Below are the code and all the weights of a small trained network. Each question names an input and a target symbol and asks about switching units off, where a switched-off unit gives its printed mean instead of its output.

import numpy as np


def w(rows, s, z=0):
    codes = np.array(rows[::2]) - 128.0
    scale = np.full(codes.shape[1], s)
    scale[-1] = z or s
    return codes * scale


def norm(h):
    return h / np.sqrt((h * h).mean(-1, keepdims=True) + 1e-5)


def f(y):
    return y / 2 * (1 + np.tanh(0.7978845608 * (y + 0.044715 * y**3)))


def softmax(a):
    e = np.exp(a - a.max(-1, keepdims=True))
    return e / e.sum(-1, keepdims=True)


def log_softmax(a):
    a = a - a.max(-1, keepdims=True)
    return a - np.log(np.exp(a).sum(-1, keepdims=True))


def net(x, mask):
    ids = ['βδεζθλμξφ'.index(c) for c in x.split()]
    T = len(ids)
    res = E[ids] + P[:T]
    u = 0
    for l in range(2):
        r = norm(res)
        for j in range(3):
            rows = slice(4 * j, 4 * j + 4)
            q, k, v = (r @ M[l][rows].T for M in (Q, K, V))
            z = softmax(np.where(np.tri(T) > 0, q @ k.T / 4**0.5, -1e9)) @ v
            o = O[l][rows]
            res = res + np.where(mask[u + j], z, o[:, -1]) @ o[:, :-1]
        u += 3
        y = f(norm(res) @ A[l][:, :-1].T + A[l][:, -1])
        res = res + np.where(mask[u : u + 16], y, B[l][:, -1]) @ B[l][:, :-1]
        u += 16
    return log_softmax(norm(res)[-1] @ U[:, :-1].T + U[:, -1])


Q, K, V, O, A, B = {}, {}, {}, {}, {}, {}
E = w([
[157,110,102,128,135,100],'β',
[157,84,74,86,185,124],'δ',
[132,104,111,122,125,115],'ε',
[120,116,83,4,118,139],'ζ',
[82,137,122,111,127,120],'θ',
[110,173,84,105,75,75],'λ',
[128,144,96,171,148,85],'μ',
[130,107,196,114,112,153],'ξ',
[95,130,171,153,174,110],'φ',
],0.023)
P = w([
[51,22,97,111,90,80],'0',
[27,118,61,125,109,161],'1',
[165,214,170,6,163,51],'2',
[114,74,166,149,107,101],'3',
[122,140,142,176,77,189],'4',
[200,215,208,88,130,117],'5',
],0.016)
Q[0] = w([
[150,132,140,59,99,50],'L0H1',
[160,85,194,142,162,94],'L0H1',
[148,151,77,98,192,193],'L0H1',
[62,107,134,130,145,251],'L0H1',
[104,40,161,89,139,34],'L0H2',
[157,195,140,57,155,45],'L0H2',
[98,19,30,186,93,203],'L0H2',
[204,217,138,103,146,176],'L0H2',
[108,119,78,107,143,146],'L0H3',
[119,117,117,140,202,152],'L0H3',
[89,76,100,147,113,64],'L0H3',
[96,139,77,93,204,104],'L0H3',
],0.013)
K[0] = w([
[91,181,151,191,33,95],'L0H1',
[84,97,153,153,130,145],'L0H1',
[116,148,108,115,116,159],'L0H1',
[117,108,134,67,196,174],'L0H1',
[29,165,85,165,152,168],'L0H2',
[92,173,169,200,83,91],'L0H2',
[156,76,3,41,158,154],'L0H2',
[183,93,215,187,37,60],'L0H2',
[157,92,115,83,121,155],'L0H3',
[183,67,154,154,176,115],'L0H3',
[94,88,49,159,155,180],'L0H3',
[148,111,78,70,209,123],'L0H3',
],0.013)
V[0] = w([
[104,137,136,150,137,121],'L0H1',
[107,196,215,179,42,31],'L0H1',
[107,85,149,133,153,136],'L0H1',
[138,139,120,61,189,127],'L0H1',
[152,187,76,159,28,61],'L0H2',
[117,121,106,13,2,140],'L0H2',
[147,89,97,111,223,228],'L0H2',
[237,44,124,96,185,251],'L0H2',
[105,129,116,149,142,160],'L0H3',
[194,174,108,61,191,135],'L0H3',
[149,145,188,145,48,74],'L0H3',
[133,152,145,69,125,90],'L0H3',
],0.0071)
O[0] = w([
[163,108,109,103,139,130,137],'L0H1',
[86,81,14,60,175,99,143],'L0H1',
[162,88,145,130,151,133,156],'L0H1',
[100,101,169,192,38,121,111],'L0H1',
[202,171,24,129,174,164,113],'L0H2',
[209,76,117,139,68,254,220],'L0H2',
[77,64,152,143,66,41,96],'L0H2',
[214,100,191,154,24,18,3],'L0H2',
[138,74,138,122,109,129,119],'L0H3',
[149,191,162,143,49,99,77],'L0H3',
[124,210,102,99,199,210,117],'L0H3',
[127,185,120,144,151,91,166],'L0H3',
],0.0062,0.0051)
A[0] = w([
[105,167,190,67,135,166,128],'L0N1',
[175,78,121,194,165,131,89],'L0N2',
[161,108,163,131,98,110,125],'L0N3',
[165,181,105,191,173,56,84],'L0N4',
[105,112,157,193,148,173,71],'L0N5',
[203,249,129,108,34,68,45],'L0N6',
[95,95,192,67,141,153,43],'L0N7',
[102,171,217,93,165,46,1],'L0N8',
[137,196,76,162,90,119,61],'L0N9',
[85,96,96,216,162,48,87],'L0N10',
[114,121,54,110,68,93,91],'L0N11',
[163,114,191,88,125,116,115],'L0N12',
[189,196,230,88,176,74,134],'L0N13',
[133,109,100,42,175,97,73],'L0N14',
[93,115,181,86,144,82,102],'L0N15',
[116,218,118,157,147,158,74],'L0N16',
],0.011,0.0097)
B[0] = w([
[145,88,162,75,145,72,207],'L0N1',
[78,140,118,115,113,152,132],'L0N2',
[130,193,111,156,135,137,139],'L0N3',
[117,121,161,91,180,63,131],'L0N4',
[93,113,81,140,101,108,133],'L0N5',
[198,125,55,80,123,143,164],'L0N6',
[199,135,80,134,134,143,131],'L0N7',
[107,123,165,122,122,11,160],'L0N8',
[73,169,78,122,133,116,119],'L0N9',
[185,122,116,101,128,168,157],'L0N10',
[195,137,131,128,136,172,154],'L0N11',
[143,149,111,105,188,115,150],'L0N12',
[142,92,179,140,187,85,254],'L0N13',
[93,155,146,127,118,62,181],'L0N14',
[173,178,108,114,131,114,163],'L0N15',
[99,97,98,129,181,163,149],'L0N16',
],0.011,0.0057)
Q[1] = w([
[164,13,151,102,146,124],'L1H1',
[167,233,199,149,83,115],'L1H1',
[75,114,93,156,159,78],'L1H1',
[125,22,45,123,156,123],'L1H1',
[77,76,71,86,152,153],'L1H2',
[108,37,80,187,87,221],'L1H2',
[154,32,97,46,165,94],'L1H2',
[114,176,130,109,108,250],'L1H2',
[153,86,102,53,199,120],'L1H3',
[167,36,152,121,113,112],'L1H3',
[187,197,218,100,122,60],'L1H3',
[154,194,164,184,70,137],'L1H3',
],0.016)
K[1] = w([
[79,162,164,84,39,151],'L1H1',
[146,61,128,54,146,58],'L1H1',
[99,132,167,238,158,106],'L1H1',
[128,162,154,204,86,212],'L1H1',
[128,195,123,176,105,193],'L1H2',
[73,146,92,88,15,100],'L1H2',
[123,166,233,232,137,215],'L1H2',
[178,242,86,6,72,154],'L1H2',
[119,115,178,224,152,196],'L1H3',
[104,118,212,111,97,148],'L1H3',
[147,35,213,157,245,96],'L1H3',
[148,137,103,33,138,51],'L1H3',
],0.013)
V[1] = w([
[214,106,174,204,228,164],'L1H1',
[219,173,59,105,89,116],'L1H1',
[102,169,175,93,141,154],'L1H1',
[67,166,91,209,144,51],'L1H1',
[104,121,60,192,125,67],'L1H2',
[127,169,8,140,89,51],'L1H2',
[149,113,120,121,84,165],'L1H2',
[141,190,86,5,43,130],'L1H2',
[148,122,133,142,176,121],'L1H3',
[154,147,156,22,122,123],'L1H3',
[84,116,188,110,155,131],'L1H3',
[124,63,106,187,167,107],'L1H3',
],0.011)
O[1] = w([
[165,119,224,161,194,124,33],'L1H1',
[193,154,55,144,142,47,42],'L1H1',
[125,82,134,93,132,120,87],'L1H1',
[101,190,189,82,118,107,4],'L1H1',
[103,114,110,236,208,123,107],'L1H2',
[90,172,74,208,207,188,65],'L1H2',
[156,139,154,151,105,166,177],'L1H2',
[116,197,102,81,88,253,123],'L1H2',
[137,146,148,147,132,75,104],'L1H3',
[171,198,164,99,70,161,97],'L1H3',
[109,137,152,99,108,111,152],'L1H3',
[128,80,91,166,124,98,238],'L1H3',
],0.012,0.0044)
A[1] = w([
[177,140,145,121,33,187,6],'L1N1',
[137,73,109,93,56,188,94],'L1N2',
[159,125,89,44,159,111,86],'L1N3',
[43,103,201,170,98,120,46],'L1N4',
[189,134,33,137,104,189,122],'L1N5',
[94,34,133,131,150,72,62],'L1N6',
[187,181,244,186,113,80,241],'L1N7',
[134,140,66,240,180,79,29],'L1N8',
[82,243,110,142,242,163,113],'L1N9',
[126,103,146,58,71,88,118],'L1N10',
[51,158,103,110,97,201,64],'L1N11',
[50,224,159,96,110,121,166],'L1N12',
[163,140,164,226,3,66,75],'L1N13',
[39,154,128,150,172,80,160],'L1N14',
[157,90,224,159,101,149,56],'L1N15',
[160,62,118,131,98,185,145],'L1N16',
],0.017,0.011)
B[1] = w([
[136,101,184,104,83,51,159],'L1N1',
[79,120,108,130,181,73,230],'L1N2',
[79,129,170,169,121,151,188],'L1N3',
[158,155,171,121,149,184,161],'L1N4',
[167,127,185,156,114,171,254],'L1N5',
[136,157,129,155,104,196,245],'L1N6',
[94,110,24,135,55,166,244],'L1N7',
[135,192,170,67,142,78,168],'L1N8',
[138,219,73,167,110,146,222],'L1N9',
[153,154,168,156,140,170,224],'L1N10',
[182,173,111,52,115,142,200],'L1N11',
[171,57,106,190,144,124,174],'L1N12',
[3,199,152,207,43,124,178],'L1N13',
[138,123,182,86,140,93,216],'L1N14',
[75,146,146,156,142,42,151],'L1N15',
[152,130,112,128,129,76,248],'L1N16',
],0.019,0.0088)
U = w([
[239,136,166,180,186,98,27],'β',
[33,157,135,202,69,115,237],'δ',
[125,41,67,200,162,146,184],'ε',
[180,148,157,61,37,129,18],'ζ',
[61,109,53,38,168,137,89],'θ',
[143,197,74,166,144,246,112],'λ',
[91,232,140,126,212,62,150],'μ',
[93,80,176,115,138,2,127],'ξ',
[80,115,225,142,180,203,253],'φ',
],0.011,0.0018)

Each question gives the input, a string of symbols that net reads in full, and the target symbol t.
The units are the heads (4 rows each of Q, K, V and O) and the neurons (one row each of A and B). Each row of codes is followed by its name. A weight is (code - 128) times the scale printed after its matrix; where a second scale follows, it is the last column's (O, A, B and U).
mask holds one flag per unit, layer by layer, with each layer's heads first. A switched-off unit (its flag False) gives its mean, the last column of its rows in O or B, instead of its output. The means were averaged over made-up inputs and are rounded, as every weight is.
A unit's drop is (log p(t) with every unit on - log p(t) with that unit switched off) / (log p(t) with every unit on - log p(t) with every unit switched off).
The circuit of an input: a set's keep is (log p(t) with only the set's units on - log p(t) with every unit switched off) / (log p(t) with every unit on - log p(t) with every unit switched off). Starting from the 12 units with the biggest drops (on a tie, the unit counted first), units are removed one at a time, each time the one whose removal leaves the highest keep (on an exact tie, the one counted first), for as long as the keep stays at least 0.8.
circuit, biggest first: the units of the circuit, biggest drop first
most important unit: the unit with the biggest drop
k most important neurons: the k neurons with the biggest drops, biggest first
top k neurons in layer l: the k neurons of layer l with the biggest drops, biggest first
heads that matter: for each layer, one digit per head in row order, 1 if its drop is at least 0.15 and else 0, layers parted by /
drop of u: that unit's drop, to one decimal
input β θ θ φ ζ, target ζ: heads that matter : 000 / 010
input λ φ θ ζ ε ε, target β: heads that matter : 011 / 111
input δ φ μ β β, target δ: circuit, biggest first : (L0H2, L1N13)
input ε λ β, target λ: circuit, biggest first : (L0H2)
input ζ θ δ δ β, target δ: heads that matter : 110 / 000
input β θ ξ δ, target θ: heads that matter : 000 / 100
input μ θ ξ φ μ δ, target ξ: heads that matter : 010 / 000
input β μ μ δ θ ε, target φ: heads that matter : 000 / 010
input δ θ β, target φ: heads that matter : 010 / 000
input θ ξ φ θ β, target β: heads that matter : 000 / 100
input ε β β, target ε: heads that matter : 100 / 000
input λ λ λ ε β θ, target φ: 2 most important neurons : (L1N3, L1N16)
input ξ μ μ, target ζ: heads that matter : 011 / 010
input β θ ε, target φ: most important unit : L0N6
input δ β θ, target φ: heads that matter : 010 / 001
input ε ξ ζ λ, target ξ: heads that matter : 100 / 010
input λ θ θ, target λ: 2 most important neurons : (L1N12, L1N9)
input δ λ ξ ξ μ θ, target ζ: heads that matter : 010 / 010
input θ λ ζ θ ε, target ζ: heads that matter : 110 / 010
input θ β μ ξ, target β: heads that matter : 100 / 100
input μ β ζ ζ, target β: most important unit : L1H1
input ξ θ θ ζ, target θ: 3 most important neurons : (L0N13, L1N2, L1N11)
input μ λ λ θ ξ δ, target ζ: 2 most important neurons : (L0N6, L1N7)
input θ θ θ ε, target θ: 2 most important neurons : (L0N13, L1N2)
input μ λ λ β ε ζ, target β: drop of L0N6 : 0.7
input θ μ φ, target ξ: drop of L0N13 : 0.1
input θ ξ ζ β β, target ζ: circuit, biggest first : (L1H2)
input φ ε λ, target ξ: drop of L1H2 : 0.1
input φ λ ζ, target ξ: drop of L0N16 : 0.0
input ζ ζ φ μ φ, target ζ: top 2 neurons in layer 1 : (L1N1, L1N11)
